Here is a tiny trained network, its code and every weight. The questions are about switching its units off for an input and a class, where a switched-off unit gives its printed mean instead of its output.

import numpy as np


def w(rows, s, z=0):
    codes = np.array(rows[::2]) - 128.0
    scale = np.full(codes.shape[1], s)
    scale[-1] = z or s
    return codes * scale


def norm(h):
    return h / np.sqrt((h * h).mean(-1, keepdims=True) + 1e-5)


def f(y):
    return np.maximum(y, 0)


def log_softmax(a):
    a = a - a.max(-1, keepdims=True)
    return a - np.log(np.exp(a).sum(-1, keepdims=True))


def net(x, mask):
    res = np.array(x, float).reshape(1, 7) / 4 @ E
    u = 0
    for l in range(2):
        y = f(norm(res) @ A[l][:, :-1].T + A[l][:, -1])
        res = res + np.where(mask[u : u + 3], y, B[l][:, -1]) @ B[l][:, :-1]
        u += 3
    return log_softmax(norm(res)[-1] @ U[:, :-1].T + U[:, -1])


A, B = {}, {}
E = w([
[157,126,132,158,146,101,157,120],'x0',
[34,185,56,152,148,64,155,194],'x1',
[124,129,128,123,152,134,135,127],'x2',
[136,145,130,150,131,119,114,120],'x3',
[125,117,128,115,146,141,157,137],'x4',
[80,89,255,167,133,107,114,183],'x5',
[123,99,123,115,138,105,112,121],'x6',
],0.0082)
A[0] = w([
[101,95,250,146,111,116,113,208,41],'0.n1',
[44,97,225,193,159,95,118,205,33],'0.n2',
[1,108,102,229,161,105,121,217,1],'0.n3',
],0.0063,0.0045)
B[0] = w([
[255,38,73,203,194,200,60,220,240],'0.n1',
[222,154,32,181,134,173,85,211,254],'0.n2',
[108,158,220,39,140,67,143,116,242],'0.n3',
],0.0087,0.0051)
A[1] = w([
[166,85,254,127,116,166,117,93,4],'1.n1',
[78,190,177,85,136,25,138,216,18],'1.n2',
[126,106,158,242,170,90,135,176,121],'1.n3',
],0.0089,0.0035)
B[1] = w([
[24,196,254,131,117,73,212,84,215],'1.n1',
[67,92,226,122,142,105,148,26,248],'1.n2',
[127,144,59,128,108,131,149,114,253],'1.n3',
],0.012,0.0053)
U = w([
[164,119,34,121,160,184,61,189,252],'0',
[4,138,254,110,137,93,152,64,4],'1',
],0.008,0.0031)

Each question gives the input, the list of numbers given to net, and the class t.
The units are the neurons (one row each of A and B). Each row of codes is followed by its name. A weight is (code - 128) times the scale printed after its matrix; where a second scale follows, it is the last column's (A, B and U).
mask holds one flag per neuron, layer by layer. A switched-off neuron (its flag False) gives its mean, the last column of its row in B, instead of its output. The means were averaged over made-up inputs and are rounded, as every weight is.
A unit's drop is (log p(t) with every unit on - log p(t) with that unit switched off) / (log p(t) with every unit on - log p(t) with every unit switched off).
The circuit of an input: a set's keep is (log p(t) with only the set's units on - log p(t) with every unit switched off) / (log p(t) with every unit on - log p(t) with every unit switched off). Starting from all 6 units, units are removed one at a time, each time the one whose removal leaves the highest keep (on an exact tie, the one counted first), for as long as the keep stays at least 0.8.
units of the circuit, in order: the units of the circuit, biggest drop first
k most important neurons: the k neurons with the biggest drops, biggest first
top k neurons in layer l: the k neurons of layer l with the biggest drops, biggest first
drop when u is switched off: that unit's drop, to one decimal
input [0,4,-6,1,-6,6,-6], class 0: units of the circuit, in order	[0.n2]
input [4,6,7,8,-2,7,1], class 0: 3 most important neurons	[0.n2, 0.n1, 1.n1]
input [1,7,1,-8,0,8,-2], class 0: 4 most important neurons	[0.n2, 0.n1, 1.n1, 1.n3]
input [4,-8,-3,3,4,-5,-4], class 1: units of the circuit, in order	[0.n2, 1.n1]
input [-5,3,-8,5,6,5,-3], class 0: 2 most important neurons	[0.n1, 0.n2]
input [-6,-5,-8,0,2,-4,5], class 1: 4 most important neurons	[0.n2, 0.n1, 1.n1, 1.n3]
input [-2,-8,-3,-8,-5,-7,7], class 1: 2 most important neurons	[0.n2, 0.n1]
input [6,-7,5,-7,7,8,0], class 0: top 2 neurons in layer 1	[1.n2, 1.n3]
input [-1,-8,-3,-6,8,-7,3], class 1: drop when 1.n2 is switched off	-0.5
input [-1,6,-2,-5,-3,-4,3], class 1: drop when 0.n1 is switched off	0.1
input [-1,7,-4,7,-7,8,-4], class 0: drop when 0.n2 is switched off	1.9
